[128 = 0]
[128 114 141  88 114 118 118 146 151 135  99 176 128 110  66 231 117] : 9
[145 107 117 138 124 155 140 101  88 106 103 116 113 151 186  85 108] : 7
[137 124 136 130 134 143 150 112  97 138 131  87 121 149 150  60 148] : 6
[143 117 113 153 131 153 140  98 100  94 108 109 116 153 187  86 114] : 7
[121 137 150 105 131 111 124 154 142 167 141 159 137 127  67 154 153] : 4
[146 103 128 106 123 148 149 119  95 142 107 112 119 151 147 112 127] : 1
[127 120 137 105 131 116 146 137 125 177 147 107 128 121 114  95 150] : 4
[150  71 142  39 107 130 144 136 105 168  85 167 108 122 114 198  95] : 9
[143  89 144  47 117 119 166 138 102 204 140 107 125 113 124 106 130] : 4
[139  82 117 114 119 135 114 125 127  88  95 156 119 119 138 189  91] : 8
[140 101 159  68 114 131 142 151 134 168 101 164 123 134  69 171 140] : 3
[136 117 120 106 120 140 107 126 136  92  92 166 125 129 133 203  96] : 8
[131  95 126  77 116 115 153 135 113 198 148 116 120 102 134 132 121] : 4
[145  82 106  89 112 148 135 103  97 116 102 114 107 124 198 124  79] : 8
[142  91 125  99 114 146 128 120 116 109  85 150 114 133 136 174  93] : 8
[140  96 140  71 115 132 143 141 114 176 108 164 121 119 109 157 116] : 3
[143 129 190  93 136 144 154 150 105 174 108 151 131 180  22 147 206] : 6
[135 122 123 135 127 139 125 113 114 109 120 119 122 140 162 107 123] : 0
[142  96 128  85 119 139 136 126 111 134 112 132 117 127 151 143 108] : 2
[127 101 137  91 121 116 142 142 123 188 130 122 128 112 107 138 135] : 4
[144 104 152  83 128 139 173 125  81 194 133  91 118 152 131  63 157] : 6
[150  77 130  64 112 142 154 119  86 152 101 107 103 137 137 114 112] : 2
[148  68 131  49 107 151 146 122  96 159  87 150 109 121 133 162  87] : 9
[151  94 136  98 128 151 179 107  74 166 122  82 114 156 169  46 145] : 6
[132 148 154 167 139 144 121 125 135 105 101 155 138 163  83 173 160] : 0
[160  83 142  80 117 163 142 116  88 136  72 146 107 157 137 166 113] : 8
[141  84 157  58 117 130 145 153 113 189 104 154 120 124  76 175 134] : 3
[146  91 131  92 122 145 160 112  83 159 129  95 112 140 173  69 120] : 0
[145  89 149  36 123 126 176 137  87 221 142  88 118 128 118  69 161] : 5
[133 108 141  84 118 122 136 147 130 176 126 140 134 116  93 151 130] : 3
[137 112 137 114 123 144 131 123 113 120  99 141 124 141 120 150 126] : 1
[155  99 112 101 124 159 162  88  61 140 117  69 100 141 234  20 112] : 7
[160  48 120  60 109 160 161 104  76 148  91 115  99 136 194 112  87] : 8
[144  74 116  64 109 137 153 121  88 172 110 120 106 120 158 127  99] : 3
[145  84 128  97 121 144 173 106  79 166 122  85 109 139 193  58 127] : 0
[140  83 138  50 111 128 153 139  97 182 141 126 115 111 127 136 118] : 3
[141  73  89  75 104 137 137 102  98 132 109 106 101 100 227  86  58] : 8
[133  99 104 100 112 132 124 117 124 129 110 137 116 119 159 152  76] : 8
[124  80 100  69 116 105 173 113  91 209 176  55 114  89 216   1 106] : 4
[140  97 113  95 112 143 125 116 117 116  96 139 111 118 167 158  80] : 8
[146  97 135  96 125 147 160 118  88 151 113 114 116 151 138 108 138] : 0
[150  91 140  72 121 150 157 118  96 147 100 128 112 145 157 114 120] : 2
[162  66 133  79 117 168 162 104  69 138  78 116  99 156 172 104  97] : 8
[132 108 132  83 123 121 166 129 102 214 155  85 123 120 137  63 143] : 5
[140  87 129  67 123 125 179 122  86 207 155  75 114 123 159  37 143] : 5
[139 108 164  63 124 127 157 156 118 204 116 133 129 137  61 140 163] : 5
[177 118 138 136 129 145 135 126 108 112 109 127 124 145 137 125 129] : 0
[139  95 125 110 121 146 139 113 104 129 109 121 113 136 158 129 109] : 1
[150  68 134  60 108 149 140 129  96 145  80 163 108 132 130 181  86] : 9
[139  75 139  47 112 145 157 123  88 166 100 133 114 131 137 141 113] : 3
[144 125 159 109 137 142 156 132 101 158 127 107 129 163 110  86 178] : 6
[121 130 131 113 132 116 139 130 120 164 181 103 132 115 114  90 146] : 4

[118 141  63  95 122 134 145 135 121 118 122 131  74 127 133 132 189 132
  89 177  78 118 192 153 164 141 190  85 138 132 148  95 132 175  75 106
 132 124 164 118 129  95 135  97 153 167 111  80  90 157 168 153 106  95
 129 126  85 107  74 141 150 137 160 126 166 146 201 122 121 189  56 151
 109 136 159 144 142 122 100 125 148 144 182 108 117 159 167 114 124 121
  94  95 151  92] : 0
[178 111  64 119 108 142 118 121 184 129  92 117 196 125 154  92 171 167
 120  12  91 132  77 128 123 153 142  99  96 103 109 136 147 143  81  88
 166  89 115 103 173 138 110 125  97  99 171 107 161 120 100  93 135 204
 122 118 145  84  88 135 140 100 112 111  99 140 137 127 136 110  94  59
 139 126  73 170 146 105 118 146 170 130 102 230  46 124 187  80 136 145
 170 166 170 111] : 6
[146 145 110 101  79 117 147 119 168 174 136  96 167 131 161 117 191 158
 123  53 135 116 106 105 135 138 164 133 123 129 153 132 121 175 118  78
 152 120  77 128 144 169 105 142 125 134 139 162 120 115 104 152 108 182
  89 118 113 158 117 151 125 105 123 113  81 146  85 140 124 103  56 130
 152 139 113 196 187  83 115 143 123 137 143 164 103 187 169 100 140 107
 129 162 136  99] : 5
[125  90 228 157  96 169  93 135 121 141 105 141 161 130 123 161 106  84
 171 126 145 153 207 129  83  80  25 110 171 107 184 121 116 118 154 145
 118 101 116 191 114 128 149 118 171  84  28  79 158 100 159 105 148 151
 165 137 142 138  92 137  77 137 132 138 107  30 118 137 135  77 198 131
 120 124  92  83 184 165 160 104 137 137 109  58 145 134 124 141 114 115
 122  83  95  83] : 9
[150 106  79 102  93 160 139 119 180 150 118  84 138 132 161 111 207 169
 117  51  87 106 102 133 118 116 181 116 104 117 135 130 124 163 101  87
 149 120  98  73 154 176 117 148 130 135 131 158 135 147  90 135  94 176
 122 136  87 140 105 116 133 120 115 137 104 146 116 120 133 120  43 107
 128 142  91 164 168  94 111 142 161 123 142 206  74 167 169  94 137 115
 144 133 119  85] : 5
[121 150 113 128 161 102 128 131  96 105 134 146 108 124 114 110  13 127
 114 188 132 132 109 136 142 140 146 140 117 135  96 130 136 101 129 144
 120 132 167 131 120 107 128 115 107 129 163 106 111 130 146 137 140  90
 124 120 139 110 148 126 146 126 132 117 164 165 151 128 123 160 152 122
 125 116 162 113  85 138 123 130 114 129 124 114 145 105 123 130 129 142
 125 147 159 166] : 2
[117 153  92 126 169  98 130 133  95  90 139 148  79 125 102 137 100 110
 113 188 126 129 136 146 164 161 140 139 124 146 109 119 132 120 127 156
 109 146 168 126 109  92 136 126 122 162 143 120 100 147 151 137 122  69
 123 144 117 116 143 121 152 139 145 123 175 153 155 118 123 178 133 162
 110 122 178 109  83 137 117 124 125 134 148  90 148  96 122 160 127 138
 108 126 144 168] : 1
[ 94 140 105 101 123 129 145 132 111 145 146 112  43 132 128 143 172 124
 105 172 116 109 165 137 141 130 184 134 146 143 156 109 116 166  98 122
 115 150 131 107 112 136 137 127 164 174  94 150  91 159 141 170  92  90
 124 135  71 147 113 119 135 151 145 138 141 147 139 119 119 169  60 175
 118 145 155 140 142 116 108 127 116 133 178 100 152 149 143 140 128 105
  93  94  92  92] : 1
[ 72 119 255 149 108 132 142 125 120 202 191  93 142 136 127 142  85 117
 171 147 209 125 124  88  70  56  71 203 167 142 152 154  98  94 180 155
 111 164  60 168  95 223 124 157 157 117  95 232 131 101  79 139 146 133
 125 122 130 247 201 122  73 142 101 156  73 107  36 139 123  63 169 174
 164 145 117 110 151 117 166 127  74 106 122  82 232 125  55 164 126  89
 125 116  25 120] : 9
[109 161 123 103 124  97 167 130 115 160 171 111  82 127 129 126 135 145
 105 169 144 110 109 111 140 137 165 148 136 150 135 127 123 134 114 126
 125 160 103 123 120 150 119 124 123 162 141 166  92 131 121 158 106  96
  99 103 107 147 157 133 127 129 126 129 136 161 126 132 113 167  89 161
 146 137 184 146 131 108 115 137  98 125 165 107 186 144 130 131 130 111
 102 140 105 133] : 2
[150 105 100 148 169 137  99 130 129  87  87 145 148 125 122 120 105 123
 141 126 108 145 118 149 129 138 107 110 114 112  98 131 144 103 141 146
 138 108 161 118 138  82 136 122 103 113 145  80 154 132 140  97 156 129
 149 147 161  95 126 110 137 126 128 128 135 112 152 122 140 122 174  89
 107 113 107 102  98 151 132 121 156 127  93 146  84  70 125 128 129 155
 155 125 161 154] : 5

[123  34 111 135 157 102  76 130 151  83  50 129 114 123 128 126  62 116
 146 131 121 131 206 100 130 143 145 106  99 127  96  57 114 104 116  88
 149 230  68 153 141] : 8
[123  83 100 142 146 108  69 124 148 109  40 139 115 128 132 126 120 116
 117 130 111 127 230 106 112 127 177 122 128 137  76  73 117 119 127  97
 149 243  70 141 147] : 9
[ 89  65 137 145 139  95  62 109 159  85  13 154 110 120 132 135 102  61
 152 121 113 108 198 101  99 122 171 129  99 123 149  54 120 102 127 116
 127 127  87 167 139] : 8
[141  26 104 126 158  90  88 133 147  88  42 128 118 124 127 127  37 121
 159 120 124 133 202  96 130 149 138 109  93 125  73  56  97 103 112  97
 153 232  81 158 139] : 5
[105  85 114 139 130 104  61 124 148 112  46 169 116 125 131 129 128 102
 117 129 105 128 199 111 109 117 172 126 111 135 111  80 148 123 129 110
 143 190  92 140 147] : 8
[125  82 112 140 152 120  89 122 143  98  54 108 117 128 132 128 108  99
 135 135 126 116 195 103 106 134 167 123 129 131  94  81  91 112 127  99
 140 185  86 153 140] : 3
[110  94 120 145 142 108  78 117 143  98  44 143 114 123 128 131 130  76
 138 128 114 108 198 106  99 119 157 135 117 129 118  81 130 111 130 107
 134 142 104 145 138] : 6
[133  83 101 149 155 119  90 126 142  97  76 115 114 128 130 125 115  79
 132 137 121 113 201  97 100 126 168 133 137 134  82  77 101 107 129  88
 143 207 100 145 142] : 4
[ 73 116 146 150 122 123  66 110 154  93  22 157 113 124 134 132 156  87
 120 137 107 106 199 116  92 113 164 118 112 128 180  84 147 111 131 117
 118 109  55 146 143] : 9
[119  73 116 131 134  96  85 127 145 108  70 156 115 125 130 129  84 117
 132 119 116 137 190 111 134 135 147 106 110 130  93  81 122 120 119 119
 144 190  81 140 141] : 7
[100  53 129 137 147  98  56 108 157  77  29 126 114 120 129 135  92  87
 154 122 122 112 202  96 108 137 163 119  89 119 131  45 130 106 122 108
 136 139  73 168 142] : 7
[102 104 126 143 140 119  65 118 149  99  59 148 117 126 132 131 139  85
 124 140 117 113 199 113  85 113 163 138 115 131 138  75 147 111 134  96
 131 142  98 142 141] : 3
[111 115 113 148 137 122  79 119 140 110  53 144 116 127 131 128 149  84
 120 132 111 113 189 113  94 111 165 137 130 135 106  96 119 117 133 103
 135 168  88 143 143] : 6
[103  83 126 142 149 115  61 117 149  91  36 129 115 123 130 131 128  94
 137 141 120 111 200 103  96 124 167 132 105 127 135  62 142 110 131  90
 135 163  80 152 139] : 5
[122  87 110 142 143 119  82 122 141  84  49 118 112 128 132 127 117  90
 128 135 121 117 181 107 103 127 178 132 138 133  89  81  98 113 131  93
 141 209  88 142 142] : 3
[118  59 114 135 141 101  70 128 149 105  65 154 112 124 129 127  93 122
 131 128 110 133 210 105 118 130 149 112  98 131 106  70 134 115 122 102
 147 207  81 142 142] : 8
[107 112 121 148 136 115  74 112 143 112  15 134 114 127 131 131 141  79
 125 128 116 111 181 109  96 117 175 138 129 132 111  83 117 116 134 113
 131 145  93 148 141] : 5
[130  46 111 143 164 103  95 116 140  81  36 112 114 123 126 129  86  68
 162 123 123 105 192  93 100 133 146 134 105 124  98  58  93 100 125 101
 138 166  88 163 135] : 5
[103 128 125 130 109 108  74 127 146 136 103 184 118 128 133 130 125 140
 103 123 107 144 176 127 135 120 165 112 117 135 116  94 156 137 126 127
 138 184  96 124 146] : 4
[121 101 109 153 135 103  73 105 135 114  36 125 109 127 132 135 131  45
 127 110 116 107 175 102 100 120 206 149 148 134  67  75  87 122 137 125
 135 155 103 159 141] : 6
[113 101 110 145 138 122  82 118 133 108  51 136 113 127 132 127 138  44
 121 136 117 115 185 111 103 119 178 133 141 135 102  79 119 123 134  98
 139 183 102 138 144] : 5
[132  86 103 142 151 122  93 126 137 103  64 107 114 130 131 125 117  97
 126 141 126 116 181 100 104 130 166 133 138 136  81  88 102 110 129  88
 143 217  90 143 140] : 3
[124 136 104 142 134 139  79 129 136 126  73 131 115 134 135 123 187 102
  94 151 118 125 187 116  99 112 192 136 163 144  81 106 120 124 139  85
 148 224 102 125 149] : 1
[137 101 105 131 123 114 109 136 135 132 109 150 122 131 131 124 114 143
 109 124 112 146 167 122 138 130 152 113 134 139  77 121 111 127 124 120
 144 221  97 123 143] : 3
[144 118 107 126 132 119 118 145 130 128 114 153 124 132 129 123 106 135
 116 131 122 142 168 115 140 129 138 113 137 137  72 113 133 129 123 114
 147 200 139 120 137] : 0
[101 140 114 148 129 142  80 131 137 117  71 163 119 130 132 121 187 114
  94 154 104 119 195 122  93 100 160 131 140 144 119 129 148 120 137  91
 140 191  78 117 146] : 7
[133  65 101 150 156 118  86 123 136  95  46 110 114 128 128 125 129  95
 135 132 118 124 205 100  94 124 158 138 126 135  73  88  85 108 129  87
 145 222  68 147 142] : 8
[ 90  76 132 139 135 101  64 115 154  94  18 164 113 122 133 132 108  76
 137 130 110 117 176 108  97 121 169 121 103 127 148  60 136 109 128 109
 131 152  90 152 143] : 7
[ 96  73 133 140 155 130  61 125 148  75  45 119 115 122 130 124 103 114
 142 154 128 115 184 113 114 133 139 108 112 124 161  64 145 103 121  80
 136 158  74 146 140] : 6
[117  96 112 138 148 120  69 120 146 104  50 124 114 127 133 129 118  82
 128 140 125 114 198 102  99 125 175 136 132 133 105  63 126 109 132  80
 143 180 109 148 141] : 1
[118 128 114 129 113 114  83 135 135 140  96 187 122 129 131 124 120 141
 103 130 108 151 172 126 141 117 149 113 132 140 107 118 152 135 127 124
 144 218 114 113 145] : 4
[120  85 135 122 136 111 129 123 136 104  85 119 118 121 125 130  57 113
 162 111 133 127 132 116 157 148 121 102 120 117 133  93 112 119 114 134
 130 130 114 150 130] : 1
